Here is a tiny trained network, its code and every weight. The questions are about switching its units off for an input and a class, where a switched-off unit gives its printed mean instead of its output.

import numpy as np


def w(rows, s, z=0):
    codes = np.array(rows[::2]) - 128.0
    scale = np.full(codes.shape[1], s)
    scale[-1] = z or s
    return codes * scale


def f(y):
    return np.maximum(y, 0)


def log_softmax(a):
    a = a - a.max(-1, keepdims=True)
    return a - np.log(np.exp(a).sum(-1, keepdims=True))


def net(x, mask):
    res = np.array(x, float).reshape(1, 4) / 4 @ E
    y = f(res @ A[0][:, :-1].T + A[0][:, -1])
    res = res + np.where(mask, y, B[0][:, -1]) @ B[0][:, :-1]
    return log_softmax(res[-1] @ U[:, :-1].T + U[:, -1])


A, B = {}, {}
E = w([
[125,254,232],'x0',
[240,144,109],'x1',
[92,60,247],'x2',
[84,169,46],'x3',
],0.0044)
A[0] = w([
[110,174,155,70],'n1',
[19,105,199,100],'n2',
[161,118,155,110],'n3',
[44,103,152,96],'n4',
[94,199,158,66],'n5',
[95,153,213,132],'n6',
[133,86,79,99],'n7',
[137,60,143,202],'n8',
[146,138,177,251],'n9',
[159,192,186,213],'n10',
[151,9,115,180],'n11',
[96,91,147,202],'n12',
[221,151,111,150],'n13',
[98,112,123,76],'n14',
[149,96,84,30],'n15',
[63,108,144,113],'n16',
[81,152,32,140],'n17',
[134,73,55,86],'n18',
[138,102,147,117],'n19',
[93,180,27,15],'n20',
],0.015,0.0024)
B[0] = w([
[151,88,149,174],'n1',
[143,198,233,245],'n2',
[149,128,90,158],'n3',
[127,189,190,203],'n4',
[150,50,148,199],'n5',
[164,110,194,231],'n6',
[74,115,146,198],'n7',
[97,61,127,206],'n8',
[190,124,118,210],'n9',
[228,145,112,243],'n10',
[48,41,154,254],'n11',
[118,112,173,195],'n12',
[146,221,114,223],'n13',
[119,151,147,148],'n14',
[73,133,143,176],'n15',
[122,172,174,187],'n16',
[90,145,26,246],'n17',
[46,122,151,227],'n18',
[136,108,109,154],'n19',
[102,126,1,230],'n20',
],0.039,0.0054)
U = w([
[119,5,158,124],'0',
[115,185,201,29],'1',
[41,72,133,98],'2',
[193,175,103,252],'3',
[202,122,170,120],'4',
[120,157,1,161],'5',
[141,163,106,86],'6',
],0.0057,0.0019)

Each question gives the input, the list of numbers given to net, and the class t.
The units are the neurons (one row each of A and B). Each row of codes is followed by its name. A weight is (code - 128) times the scale printed after its matrix; where a second scale follows, it is the last column's (A, B and U).
mask holds one flag per neuron, in row order. A switched-off neuron (its flag False) gives its mean, the last column of its row in B, instead of its output. The means were averaged over made-up inputs and are rounded, as every weight is.
A unit's drop is (log p(t) with every unit on - log p(t) with that unit switched off) / (log p(t) with every unit on - log p(t) with every unit switched off).
The circuit of an input: a set's keep is (log p(t) with only the set's units on - log p(t) with every unit switched off) / (log p(t) with every unit on - log p(t) with every unit switched off). Starting from the 12 units with the biggest drops (on a tie, the unit counted first), units are removed one at a time, each time the one whose removal leaves the highest keep (on an exact tie, the one counted first), for as long as the keep stays at least 0.8.
units of the circuit, in order: the units of the circuit, biggest drop first
most important unit: the unit with the biggest drop
top k neurons: the k neurons with the biggest drops, biggest first
drop of u: that unit's drop, to one decimal
input [0,4,1,2], class 3: units of the circuit, in order -> [n11 n18]
input [-6,7,3,-5], class 2: units of the circuit, in order -> [n10 n6]
input [7,6,-7,-3], class 3: units of the circuit, in order -> [n13 n10]
input [8,7,-3,-4], class 3: most important unit -> n13
input [0,6,-5,-2], class 5: units of the circuit, in order -> [n2 n6]
input [5,-6,8,5], class 1: top 2 neurons -> [n2 n4]
input [0,8,-7,-7], class 3: units of the circuit, in order -> [n13 n11]
input [-5,-5,4,-3], class 1: top 4 neurons -> [n2 n4 n16 n20]
input [-7,-5,-6,5], class 5: top 2 neurons -> [n20 n17]
input [-7,2,-3,3], class 2: top 2 neurons -> [n18 n11]
input [-7,-3,-7,-3], class 2: top 2 neurons -> [n11 n18]
input [-6,-6,-2,8], class 5: top 2 neurons -> [n17 n20]
input [-5,-7,6,-6], class 1: top 2 neurons -> [n2 n4]
input [7,6,5,-4], class 4: most important unit -> n6
input [8,3,-3,2], class 4: drop of n17 -> 0.3
input [5,8,6,-7], class 4: drop of n17 -> 0.2
input [2,8,-4,-2], class 3: drop of n17 -> 0.1
input [7,-8,-6,-4], class 4: drop of n12 -> 0.0
